Rows lie near named flat spaces through zero. A row that begins with a name and a colon came from that space; any other row is followed by the name of its block's space that it lies nearest.
j215j181: [ -1   5   5  32  -6   8 -37 -20  11   8  24 -32  14  -4  17   3  16 -34
  -6 -28  24   2  14 -18   5  -1  -9]
j420j575: [ 13 -13  10  -5  -2  35 -17 -14   4  11   2 -15  -9  -7  26  26  22  -6
   6 -14   9  -4  -6 -14 -20  -2  11]
j633j382: [ 26 -12  -6   2  10  16  50   9  -3  10  32   4  38 -91 -21 -21   9 -32
 -16 -23  -8  11 -28   2   8 -11   1]
j603j127: [-44  10  12 -31  18   7 -37 -34  31 -27  22  -8   7  36  23 -23 -55  -1
  25  22 -33  -8  21 -10  -5   1 -27]
j420j575: [ 15  15 -31   3  14   3   8  16 -28   9  12  13  40 -39  -1  -1   2  -5
 -25 -14 -19  22 -46  17  14  -6  17]
j215j181: [  0  25 -18  -7   5   8  20  22 -27  43 -26   8 -21  37 -13  16   6 -20
 -25  11 -13  20  -6  33   0  -6  -2]
j633j382: [-20   2  19  -6  14  24   4 -36  33   3  42 -11   5  -8  17 -15 -24 -53
   5   2  -4  -7  12 -10  -2 -12 -31]
j603j127: [ 10  11 -26 -12  -1  22 -80  13 -33  11 -28 -31  20  23  22  28  20  40
  -3 -25 -25  26 -12  -3 -17  13  32]
j603j127: [-12  40 -18  25  10  20 -23  -5  -9  54  24 -38  22  14  -3  -5   4 -82
 -38 -27  -7  33  13  15  13 -11 -29]
j739j144: [ 14   4  -9  30 -13 -14  -6  14 -14  12  -8 -12   5  -6 -13   5  27  -5
 -15 -19  21   8   5   0  10   3   6]
j215j181: [ 34 -31   0 -35  -5  43 -21  13 -17   4 -29 -16  -1 -29  12  30  35  49
  16 -19 -16   5 -18 -15 -38   9  40]
j300j558: [  9  16 -25  21 -20 -29 -44  34 -40  11 -53  -9 -12  54  -9  26  30  46
 -13  -8  11  16   7  11   4  16  27]
j633j382: [ 12  -4  -5  -3  -1  26 -28   3  -6  17   3 -37  23 -26  -4  -2  18 -10
  -4 -31 -12  18   8 -11 -11   3   3]
j603j127: [ -3  -6  18 -19  -6  18  33  13   7  39 -23 -22 -36  17 -38  -9   7 -30
   0   7  -8   6  46   8 -18  -1 -27]
j420j575: [ 30 -50  20 -26 -22   9  -4  15  -1 -24 -44  -6 -25 -19  -6  19  33  78
  36  -3   7 -18   9 -26 -35  18  36]
j300j558: [-20  51 -40  34  -7 -50 -62  22 -41   5 -38   9  -4  98  10  23  -2  32
 -24  10   6  18  -4  27  27  11  14]
j603j127: [ 20  19 -28  31 -16  -5 -30  39 -39  47 -28 -45  18   3 -36   3  44 -14
 -34 -42   3  39  21  10   7   9   5]
j739j144: [-13   5   1 -25  25   4  59  -7  14  -6  32  31  15 -34 -11 -31 -42 -29
  -3  23 -30  -1 -20  16  10 -15 -21]
j300j558: [-19  11   2 -30  18  23  -8 -20   5   0   2  19 -18  39  36  19 -26  -1
   8  26 -20  -6 -20  10 -12  -7   0]
j739j144: [  5  14 -11  13  -3  14 -21   8 -15  35  -6 -28   4  10  -5   9  21 -27
 -19 -21   1  20  10   5  -1  -1  -4]
j739j144: [ -8 -16  17 -13  -3 -11   6 -12  17 -33  -5  21 -20  13  12   2 -14  34
  25  23   7 -25   1 -10  -6   4   5]
j633j382: [-11 -24  47   1  -5  32 -16 -61  46 -19  20   6 -54  36  69  42   4 -12
  34  17  46 -47   5 -32 -25  -7  -2]
j300j558: [-14  34 -47  -4  -2 -40 -74  43 -46  -5 -44 -20  36  49 -26 -15 -13  61
 -12  -8 -44  39  12  18  14  23  14]
j420j575: [-24  -2  25   1  -9  -7  -3 -15  26   0  -5 -13 -35  45  -5  -7 -11 -15
  14  16  13 -15  48  -8  -5   2 -28]
j633j382: [ -4  13  -8  33  -2 -34   5  -7  -3 -19  12  32   1  12  17   8  -5   4
  -9  10  28 -13 -24   7  25  -3   8]
j420j575: [ 22 -12 -11 -33   6  33 -19   4 -24  -5 -26  21  -9   2  41  48  17  54
  10   5 -15  -1 -53   1 -27   2  49]
j739j144: [ -3  11   1  42 -11 -22  14   7   7  22  17 -27  13 -15 -40 -31  10 -54
 -22 -21  22  11  39   1  24  -2 -32]
j739j144: [  8  17 -19  34  -8  10 -67  10 -15  33  11 -74  51 -21 -19 -16  30 -37
 -25 -62  -3  39  33 -13   7   8 -10]
j300j558: [-29  29 -16 -16  18  -4 -28  -9  -4  -7   5  11  10  43  19  -4 -38   2
  -2  19 -30   8 -10  15   7  -2  -8]
j215j181: [  7  -1   1  13  -4  17 -28  -9   1  10   9 -25   8  -8  13  10  19 -15
  -3 -23  11   5   4 -12  -5   0   3]
j603j127: [ 16  10 -17  54  -6 -35  18   9 -12  -4  22  15  28 -38  -8  -6  17 -17
 -26 -19  34   2 -25   5  35  -5   8]
j633j382: [ 10 -15  19  19   1  27  -3 -38  24  -7  40  -3   1 -31  42  19  15 -31
   6 -15  33 -20 -18 -23  -5 -11   3]
j420j575: [-13  -2  17  -7  -7   5   7   0  14  19 -11 -22 -26  26 -21 -10  -2 -23
   5   5   0   0  46  -1  -9   1 -27]
j420j575: [ 18  -4 -10 -27   3  28  11  25 -22  31 -25 -11  -2 -13 -19   8  17   5
  -7  -8 -27  21  -5  11 -19   1  10]
j215j181: [-26  14   6 -26   2   0   8   6   2  20 -30   0 -41  68 -15  -1 -21  -5
   4  31 -20   3  34  19 -10   1 -23]
j739j144: [  6 -14   3  25 -14 -31 -15   2   7 -32   6  -7  20 -25 -10 -17   6  26
   9 -14  20  -9  12 -20  13  10   6]
j603j127: [ -4 -16  19  -7   3  -7  41 -14  22 -24  14  31 -16 -14   6  -6 -17   3
  15  23  11 -25  -9  -4   1  -6  -5]
j215j181: [ -3 -28   8 -99  22  48   6   5   4 -16 -22   5   0 -16  -1  -9 -35  56
  39  24 -78   3 -10  -2 -46   6  11]
j215j181: [-25  12   1  -9   5 -41  47  10   6 -16  -9  41 -20  32 -25 -24 -39   8
   2  44  -9 -11   8  23  18  -2 -19]
j420j575: [ 33 -15 -14 -10   2  22  -4  13 -22  -1  -6   4  21 -47  11  20  26  29
  -2 -20  -8   8 -41  -4 -12   1  37]
j300j558: [ -3   7 -16  -2   6 -23   2  15  -9 -15   4   6  32 -21 -21 -27 -18  16
  -4  -1 -21  11  -6   7  15   4   0]
j300j558: [-10   7   3  -4  -9  20 -62  -2  -2  23 -21 -50 -10  46   4  11  14  -3
   4 -17  -7  14  41 -11 -19  10  -8]
j739j144: [ 10   3 -11   8   1  -2   3   9 -11   5   3   0  15 -19  -6  -1   8  -2
 -10 -10  -1   9 -12   4   6  -1   7]
j603j127: [-23  25 -13  29  17 -20 -28 -33  13 -32  56  15  45  -9  36 -16 -35 -23
  -8  -2   5  -4 -29  -4  33  -8  -9]
j633j382: [ 11   5 -16   9   0  -9   2  17 -16   5   0  -2  23 -24 -15  -8   8   2
 -13 -14  -6  14 -11   6  10   1   7]
j633j382: [-17  14   3  21   2  -6 -29 -25  12  -8  20  -2   1  26  28   5  -9 -17
  -1   1  17  -8   2  -6  10  -3  -9]
j215j181: [  7 -33  26  20 -25 -20 -26 -12  22 -38  -6 -14 -14  -3   8   3  19  40
  29  -9  40 -28  28 -36  -6  14  10]
j300j558: [  4  13 -25  11 -11 -30 -33  32 -29   0 -31 -13  16  18 -24  -5  10  38
 -10 -12  -9  20   9   7  10  15  14]
[ -3  -7   2 -27  16  -1  47  -4   6 -22  10  46  -2 -19   6  -5 -28  14
   9  30 -16 -13 -35  11   2  -8   5]
j739j144
[-10  -7  12 -37  10  18  34   2  13  10   1  -3  -7 -10 -24 -23 -22 -16
   8  14 -31   3  19   6 -13  -4 -23]
j633j382
[ 16 -12   1  12 -12 -20  23  18  -7  -5 -14   9  -5 -17 -21  -2  17  18
  -1  -2  16  -5   1   0   5   4  10]
j603j127
[ 21  -2 -15  13  -6  -8   0  16 -22  -2 -12  12   7 -15   2  17  22  24
  -9 -10  10   4 -27   4   4   3  27]
j739j144
[-21  15  -2 -23   5  23 -58  -8  -1  14 -13 -34  -3  50  14   6 -11   1
   7  -2 -28  14  25  -3 -18   6  -9]
j300j558
[  4  10 -14  -1  12   7  13   7  -9  13  17  -1  28 -32 -11 -14  -5 -24
 -16 -11 -18  17 -15  10   9  -7  -5]
j739j144
[ 30 -43  22 -22 -20  30   1  14   2   9 -32 -32 -21 -28 -18  11  41  30
  22 -19   5  -4  27 -24 -37  12  16]
j420j575
[ -5   7 -10 -36  10  16 -16   4 -17   0 -29  20 -19  43  25  29 -10  38
   8  23 -26   2 -25  14 -18   2  21]
j300j558
[ 14 -26  13 -25 -10  18  -6   7  -1  -3 -31  -6 -25   4   3  20  19  39
  21   2  -1  -8   7 -12 -28   9  19]
j420j575
[ 17  -8  -1  21 -17   3 -47  -3 -11  -5 -17 -12  -9  16  30  37  37  30
   5 -18  30  -6  -8 -17  -9   9  30]
j633j382
[ 13  -7 -15 -11  -8  -1 -51  16 -23 -15 -32  -9  11   8  10  18  16  65
  10 -12 -12   8 -11  -8 -13  16  36]
j603j127
[ -4  -1   7  11  -4 -14  15  -1   9  -3   5   2  -5  -1 -12 -11  -3 -11
   0   4  11  -6  14  -1   8  -1 -12]
j739j144
[-12  -3  12   7   4  14 -35 -30  25 -11  35 -29  23 -15  18 -15 -10 -25
   9 -18   1  -3  16 -24  -1  -1 -17]
j215j181
[  4  -9   9   3  -5  23 -38 -14   8   5   6 -33   5  -4  16   9  16  -6
   7 -22   6   1  13 -20 -14   3   2]
j215j181
[ -8   7   1   2   7  13 -16 -14   8   5  21 -16  15  -6   9  -7  -7 -25
  -3 -10  -6   5   4  -5   1  -4 -12]
j215j181
[ 19 -18  -7  16  -1 -47  59  14  -2 -47  14  54  23 -64 -17 -20  -8  36
   1  11  15 -18 -42   3  27  -1  20]
j739j144
[-19  20   7  28  -1  15 -44 -28  17  23  29 -44   7  24  16  -3   2 -61
 -10 -22  15   7  33 -12   5  -5 -30]
j215j181
[  4  -6  10  19  -9  -2  18   7  12  21  13 -36  12 -33 -42 -32  12 -44
  -9 -24   8  10  43  -8   6   0 -29]
j420j575
[-16  18  -8   7   7 -11 -12  -7   0  -3   9   6   6  22   8  -4 -17  -9
  -6   7  -4   2  -2   7  12  -2  -8]
j300j558
[  6 -18   1  -2   1 -24   9  -1   7 -47  12  24  23 -40   1 -17 -14  41
  16   5   0 -15 -20 -12  10   5  15]
j739j144
[  2 -10  13   7 -13  -2 -23 -12   4 -13 -18   8 -35  39  32  34  16  30
  15  10  29 -21  -1 -11 -11   5  18]
j633j382
[  8 -17  -7 -29  16  -6  18  -2   0 -49  13  43  27 -47  16  -7 -26  53
  18  16 -24 -12 -52  -3   1   0  27]
j739j144
[-30  28 -12 -30  18  14 -43 -13  -6   2  -9   5  -8  68  33  15 -33  10
   4  23 -35   8  -9  14  -9   0  -2]
j300j558
[ 18  -1  -3  55  -2  -3   1 -14  11   2  60 -26  57 -85  -5 -25  20 -60
 -22 -50  30   8  -6 -19  27  -9 -11]
j420j575
[ 13  -3 -12  28  -3 -44  44  19  -5 -22  18  25  32 -57 -33 -31  -3   4
 -13  -5  12  -1 -17   6  32  -1   2]
j300j558
[  2   6 -10 -24   3   9  19  26 -17  28 -25  -6  -6   6 -32  -7   0  -2
  -9   4 -29  20  10  19  -8   1  -5]
j420j575
[  6  -1   3   8  -1   1  24   2   0  11   4   5  -6 -10  -7   1   8 -19
  -8   0  10  -1  -2   5   3  -5  -4]
j603j127
[-19   2  16 -35   6  33 -19 -19  11  11 -17  -5 -41  60  28  24 -12   1
  17  23 -14  -8  14   0 -28  -1  -7]
j739j144

Each name stands for a flat space through zero: a line, a plane or more. A row that begins with a name and a colon came from that space; any other row is followed by the name of the space it lies nearest, among the names in its block.
j787j963: [-57  18  15  34 -23  19 -22 -30 -28   7  -6 -29  14 -20   5   3 -26  -8
 -10  18   7 -30   1 -32  19   3  -7]
j546j139: [-50 -36  24   9 -22  25 -33 -51 -34   1   7 -37  13 -22  30   5 -39  -3
 -20  24   8 -28  11 -51  -2  19 -23]
j546j139: [ 44  14 -18  -5  16   3  -1  36  33  35  20  24  -3  11   9 -18  -5  14
  31  22 -11 -17  10  34 -31   8   5]
j49j440: [-32  23   6  21  22 -27  -1 -18  -8  68  41 -30  21  38   0  -3 -18  -1
  26  -6  -8 -49  56 -21  21   1  19]
j607j925: [ 19  31  -4  36  65 -28  42  52   1  57   4   2  -3  11 -13  20   4  -5
  24   1   3  -8  26   5  39  -5  47]
j49j440: [  4   9   3 -11  -4 -11  -8   3   3  -3  16   4  -5  20 -19 -11  21   7
   7 -25  10   8   8   1   1 -19  -8]
j787j963: [-12 -17  16 -18   4 -30  -5 -15  -8  19  29  -6  -9  32 -25   5  34   3
   2 -42  22   0  12 -24  18 -15  -7]
j787j963: [  0  34  -7  21   2   6 -13  29  14  18  12   7  -7  -1  -7 -18   7   5
  20  12   8 -17  -1  12   1 -14  -6]
j787j963: [ 11  48  -5  -1 -21  -5  15  -3   4   5 -21  19  12  12 -31   1   2   1
   5 -14 -12   5 -10  28   0  -3  24]
j49j440: [ 13  -4   7 -16 -18  10 -20 -19   3  36  20   6  13  12   5  -9 -24  16
  13  13  -4 -28  16   0 -33  20  -3]
j607j925: [ 16  -4 -13  10  36 -11  31  40   8 -27 -20   7 -18 -13   1  12  23 -11
  -6  -5   1  33 -14  13  22 -13  11]
j546j139: [-28  20  -2  33   9 -12  40  19 -10 -21 -54   5 -17 -32 -23  35  32 -28
 -25  -7   9  23 -57   2  59 -10  23]
j49j440: [ 11  -2 -10 -33 -15 -17  -6  -9  21 -14  17  12  -5  30 -12 -17  28   6
   7 -30  -7  10  -2  19 -15 -12 -14]
j607j925: [ -7  29  -1  -2   2 -36   5   2  19  72  28  14  -5  39 -32   0  31   3
  28 -20   5 -38  -3  10  17  -3  14]
j787j963: [-21 -23 -32 -17   1 -14 -10  -9  35 -44  24 -15  -8  16  37 -32  20 -10
   3  -4 -28   0   2  17 -11 -13 -37]
j546j139: [ 33 -13 -18 -17  24 -25  33  22  31  25  -3  26 -13  10   1  12  22  -4
  10   1 -15   1 -21  31  -1  14  19]
j787j963: [-23 -10  -2 -31 -53  -7  -5 -25  10 -58 -29  20 -23  -7 -29   2  57 -11
 -29 -34   9  30 -74  12   8 -15 -28]
j49j440: [  1  25  -4  -2  -8 -13   9  25   6 -50 -19  17 -23   2 -41  -3  57  -6
  -9 -42  19  44 -33  15  26 -41  -7]
j546j139: [ 45 -56  18 -38  14  -8  26 -22 -14  35  -7  14   9   5   5  37 -23   8
 -11   0  -4   8   8 -10 -20  43  29]
j607j925: [ 13  22   5   9  17 -13  13  19  -2  32   4   8  -1  12 -23   8   9   4
  13 -10  10  -3   9   2  14  -6  21]
j546j139: [-14  -5  11   9   5  -8  24  -9 -21  -6 -28  -5   0 -13 -12  29   3 -13
 -20 -10   6  15 -16 -15  30   4  19]
j546j139: [-13  34  22  30 -15  25  -4   3 -41 -32 -34  -8   7 -27 -28  12 -12  -1
 -19  -7  25  26  -2 -21  22 -18  10]
j787j963: [ 34  -6   9   2   7  17  12  20  -9   6 -24  18  -3 -24  -5  19 -13   6
  -7  17  10  15 -13   3  -8  15  17]
j607j925: [ -4  13 -11  15   9   4  -5  31   9 -38  -2  -1 -16 -10   0 -15  23  -4
   0  -4   8  20  -8   8  11 -28 -16]
j49j440: [ -4 -30 -25 -28  -4 -19  14 -16  33 -16  -1   7  -7   9  23  -3  19 -12
  -5  -1 -31  -1 -27  25  -9  13 -10]
j607j925: [-43  41  -9  42  -7  17 -26  -8   2  28  19 -28  20  -3  25 -25 -38  -3
  20  37 -16 -54  27  -4   0   2  -7]
j787j963: [ -4 -15  13  -4   5  -8  -5  -3  -9  12  11  -3  -7   6  -9   7  12   3
  -2 -12  18   0   3 -19   9  -4  -4]
j49j440: [-14  -7 -15 -21   7 -36   5 -21  22  15  32 -10   4  43   7 -13  17  -4
  14 -23 -23 -17  20   9   1  -3  -4]
j607j925: [-13  -6   5  -9 -32  18 -20 -32  -6  -8  -2  -5  12  -6  10  -7 -21   3
  -7  11  -7 -12  -3  -5 -20  13 -14]
j607j925: [-15  20 -18  29  17   1   9  25  12 -12  -8  -7  -5 -13  14  -7   3 -12
   4  16  -9  -3  -6  12  16 -10   0]
j546j139: [-60  30   1  56  16  -1   1  -4 -17  27   1 -37  12 -12  14   5 -23 -18
   4  22  -3 -39  17 -25  41  -2  11]
j607j925: [ 19  47  16   0 -23  -2   2   7  -8  31 -12  29   2  11 -55   8  14  12
   9 -21  20   1 -15  11   5  -7  22]
j49j440: [ -6 -28 -11 -37 -20 -24 -15 -27  40  55  38  16 -10  31   9 -12  25   5
  19   3 -12 -50 -24  14 -23  22 -21]
j787j963: [-27  34  -4 -12 -45 -15  -3 -24   8 -21 -13  11  -2  17 -38  -7  37  -7
  -6 -36  -2   6 -36  17  13 -19  -7]
j49j440: [ 29 -38  12  -4 -16  49 -18   4  -7   0 -22  17  -5 -51  27  10 -36  11
 -14  54  11  -3 -30  -5 -39  37 -11]
j546j139: [ 12 -12  -8 -18  -4   4 -23  -4  20  13  34   1   3  17  19 -25  -8  13
  18  10  -9 -20  20   8 -33   5 -20]
[  2 -57 -13 -15   7   1   9  15  22 -37 -18  13 -34 -32  26  10  32 -13
 -22  15   3  19 -58   7   1   8 -25]
j49j440
[-39  32   2  30   2   1  -6 -29 -18  28  14 -37  33  13  15  -7 -46  -5
  11  12 -20 -38  49 -17  10   6  14]
j787j963
[-52  34 -11  12 -45  11 -47 -24  19   3  27 -12   4   9   6 -40   3   1
  16  12  -7 -46  -8   5 -10 -13 -39]
j607j925
[  8  15   6  -1  -7   0  -1   6  -3   4  -3  10  -2   3 -20   1   9   5
   2 -10  10   5  -5   3   2  -7   4]
j607j925
[ -7   4  -8  37  34  15 -27  39  12  28  39 -17  -9 -10  33 -26 -14   6
  27  41  10 -36  31 -11  -4  -8 -20]
j787j963
[ 20 -28   7 -19 -20  19 -20   9  11   1  -2  26 -22 -21  -1  -1  16  10
  -5  16  21   0 -42   3 -23  10 -24]
j49j440
[ 26  17  -6 -30 -11 -27  12  12  22  -3   1  33 -15  30 -43  -4  51   6
   8 -43   6  22 -23  29   1 -20   3]
j787j963
[-36   7   3  -5 -29   6 -60 -21   8   0  55 -20   0  25   4 -45  10  13
  19  -8  12 -32  26 -17 -17 -25 -51]
j607j925
[ 41 -13  29 -13  -8  28   2  -6 -40 -21 -26   8  14 -17 -16  21 -32  15
 -20  -6  17  40  16 -17 -19  10  17]
j607j925
[ -7 -27  -7  20   9  19  20  24   1 -35 -49   9 -24 -59  20  26   9 -20
 -29  34   6  20 -64   2  19  12  -2]
j49j440
[  0   7   1   0  12  -8   0  -9  -9   1  17 -17  16  21   3  -7 -16   3
   7 -13  -9   1  43  -7  -1  -7   7]
j49j440
[ -8 -21 -13 -12  -7  -6   5 -21  21  25   2   4   3   1  26   2  -9  -6
   2  23 -25 -30 -18  13 -14  30  -1]
j49j440
[  9  46   9   8 -15  18 -30   5 -17 -24  17  -9  17  17 -21 -30 -15  19
  13 -20  11  15  49  -3 -16 -32  -8]
j546j139
[ -6  26  10  36  36   3  14  22 -39 -39 -11 -31  12  -5  -9   6 -15  -5
  -9 -21  12  40  51 -25  34 -33  19]
j49j440
[ -6 -15   2   7  29  -8   4   6 -11 -13  14 -22   1   6  13   0  -3  -3
  -2  -9   3  11  33 -19  13 -12  -1]
j49j440
[  7 -46  -9 -22   2  -7  39 -30   4   0 -37   7   7 -17  28  35 -19 -17
 -25  18 -33   3 -33  11  -5  47  23]
j607j925
[-37  31 -28  43  27  -2 -19  45  25 -27  28 -24 -18  -2  21 -40  24 -10
  20  11   2 -11  13   6  23 -44 -33]
j607j925
[ 13  38  36  39   5  38 -21  16 -51  20  -2 -13  21 -17 -21   5 -48  20
   5  12  34   1  50 -35   1  -8  19]
j49j440
